Below is a small trained network, with its code and all its weights. Each question gives an input and a class and asks what happens when units are switched off, that is, made to give their printed mean instead of their output.

import numpy as np


def w(rows, s, z=0):
    codes = np.array(rows[::2]) - 128.0
    scale = np.full(codes.shape[1], s)
    scale[-1] = z or s
    return codes * scale


def norm(h):
    return h / np.sqrt((h * h).mean(-1, keepdims=True) + 1e-5)


def f(y):
    return y / 2 * (1 + np.tanh(0.7978845608 * (y + 0.044715 * y**3)))


def log_softmax(a):
    a = a - a.max(-1, keepdims=True)
    return a - np.log(np.exp(a).sum(-1, keepdims=True))


def net(x, mask):
    res = np.array(x, float).reshape(1, 5) / 4 @ E
    u = 0
    for l in range(2):
        y = f(norm(res) @ A[l][:, :-1].T + A[l][:, -1])
        res = res + np.where(mask[u : u + 11], y, B[l][:, -1]) @ B[l][:, :-1]
        u += 11
    return log_softmax(norm(res)[-1] @ U[:, :-1].T + U[:, -1])


A, B = {}, {}
E = w([
[170,149,215,134,146,168,255],'x0',
[120,203,53,151,164,91,129],'x1',
[139,143,135,216,90,99,216],'x2',
[37,229,245,122,142,213,65],'x3',
[181,78,190,217,174,112,102],'x4',
],0.0079)
A[0] = w([
[75,148,183,199,225,165,68,80],'0.n0',
[156,56,250,126,118,198,175,78],'0.n1',
[116,211,105,182,70,161,147,178],'0.n2',
[154,131,121,118,80,125,122,93],'0.n3',
[105,78,175,167,24,59,77,147],'0.n4',
[158,34,48,120,107,101,180,3],'0.n5',
[173,89,140,77,158,155,131,80],'0.n6',
[120,178,94,185,112,61,175,50],'0.n7',
[181,50,200,136,75,170,110,61],'0.n8',
[9,216,108,87,128,152,87,128],'0.n9',
[123,183,148,163,94,132,191,70],'0.n10',
],0.011,0.0061)
B[0] = w([
[192,108,122,162,6,137,113,203],'0.n0',
[86,97,169,80,170,102,160,218],'0.n1',
[115,134,186,52,218,135,130,193],'0.n2',
[124,107,155,123,158,115,93,122],'0.n3',
[157,145,75,134,144,208,81,175],'0.n4',
[153,77,81,173,96,138,86,192],'0.n5',
[115,129,113,86,117,89,117,143],'0.n6',
[169,108,181,107,158,103,141,162],'0.n7',
[96,193,116,120,250,150,127,172],'0.n8',
[27,195,72,98,110,207,100,255],'0.n9',
[139,131,151,108,151,115,167,161],'0.n10',
],0.013,0.0082)
A[1] = w([
[112,148,132,114,124,146,77,108],'1.n0',
[189,101,135,159,165,136,72,48],'1.n1',
[129,119,110,107,87,94,69,4],'1.n2',
[244,115,117,167,92,129,100,52],'1.n3',
[140,138,154,190,187,181,75,203],'1.n4',
[119,171,239,75,139,114,114,158],'1.n5',
[164,193,177,124,141,129,88,60],'1.n6',
[151,163,173,169,106,153,222,172],'1.n7',
[116,103,124,171,90,54,138,33],'1.n8',
[60,178,107,103,9,175,100,142],'1.n9',
[144,205,182,137,155,94,188,204],'1.n10',
],0.013,0.0026)
B[1] = w([
[146,149,101,136,106,172,160,167],'1.n0',
[169,104,48,175,111,133,52,160],'1.n1',
[71,186,179,118,68,105,208,147],'1.n2',
[255,60,99,187,93,14,99,181],'1.n3',
[137,144,21,110,116,128,93,167],'1.n4',
[176,91,74,122,147,66,117,200],'1.n5',
[186,99,107,115,71,109,98,141],'1.n6',
[109,80,141,94,206,100,110,158],'1.n7',
[117,82,134,121,91,200,71,135],'1.n8',
[121,177,108,102,177,208,107,245],'1.n9',
[89,38,177,69,167,101,126,180],'1.n10',
],0.0093,0.012)
U = w([
[94,159,206,135,57,92,203,20],'0',
[115,80,219,33,226,68,213,218],'1',
[104,150,186,164,107,123,189,1],'2',
[96,183,77,63,172,251,103,209],'3',
[155,188,168,166,86,156,169,12],'4',
[231,62,68,185,87,85,107,166],'5',
],0.016,0.0067)

Each question gives the input, the list of numbers given to net, and the class t.
The units are the neurons (one row each of A and B). Each row of codes is followed by its name. A weight is (code - 128) times the scale printed after its matrix; where a second scale follows, it is the last column's (A, B and U).
mask holds one flag per neuron, layer by layer. A switched-off neuron (its flag False) gives its mean, the last column of its row in B, instead of its output. The means were averaged over made-up inputs and are rounded, as every weight is.
A unit's drop is (log p(t) with every unit on - log p(t) with that unit switched off) / (log p(t) with every unit on - log p(t) with every unit switched off).
The circuit of an input: a set's keep is (log p(t) with only the set's units on - log p(t) with every unit switched off) / (log p(t) with every unit on - log p(t) with every unit switched off). Starting from the 12 units with the biggest drops (on a tie, the unit counted first), units are removed one at a time, each time the one whose removal leaves the highest keep (on an exact tie, the one counted first), for as long as the keep stays at least 0.8.
circuit, biggest first: the units of the circuit, biggest drop first
most important unit: the unit with the biggest drop
k most important neurons: the k neurons with the biggest drops, biggest first
top k neurons in layer l: the k neurons of layer l with the biggest drops, biggest first
drop when u is switched off: that unit's drop, to one decimal
input [3,0,1,-3,-6], class 1: most important unit => 0.n9
input [1,-7,-3,-6,-4], class 5: 2 most important neurons => 0.n5, 0.n9
input [2,-5,-4,-5,-7], class 5: top 2 neurons in layer 0 => 0.n9, 0.n5
input [-5,-8,-3,2,6], class 5: 2 most important neurons => 0.n9, 0.n0
input [-4,-1,-3,3,6], class 5: 3 most important neurons => 0.n0, 1.n3, 0.n9
input [-3,0,8,-2,-8], class 1: circuit, biggest first => 0.n2, 0.n7
input [5,-4,5,-6,1], class 1: 3 most important neurons => 0.n1, 0.n0, 0.n8
input [-2,-1,7,5,4], class 5: 3 most important neurons => 0.n9, 0.n0, 0.n4
input [0,-2,1,1,8], class 5: 4 most important neurons => 0.n9, 0.n0, 1.n9, 0.n2
input [5,8,1,1,7], class 1: top 2 neurons in layer 0 => 0.n5, 0.n4
input [2,5,5,7,6], class 1: top 2 neurons in layer 1 => 1.n7, 1.n10
input [1,5,8,-2,6], class 1: drop when 1.n10 is switched off => 0.1
input [2,-7,5,4,6], class 1: drop when 0.n1 is switched off => 1.4
input [1,3,3,-4,-1], class 5: most important unit => 0.n5
input [-2,-5,3,-4,-6], class 5: drop when 0.n9 is switched off => 0.3
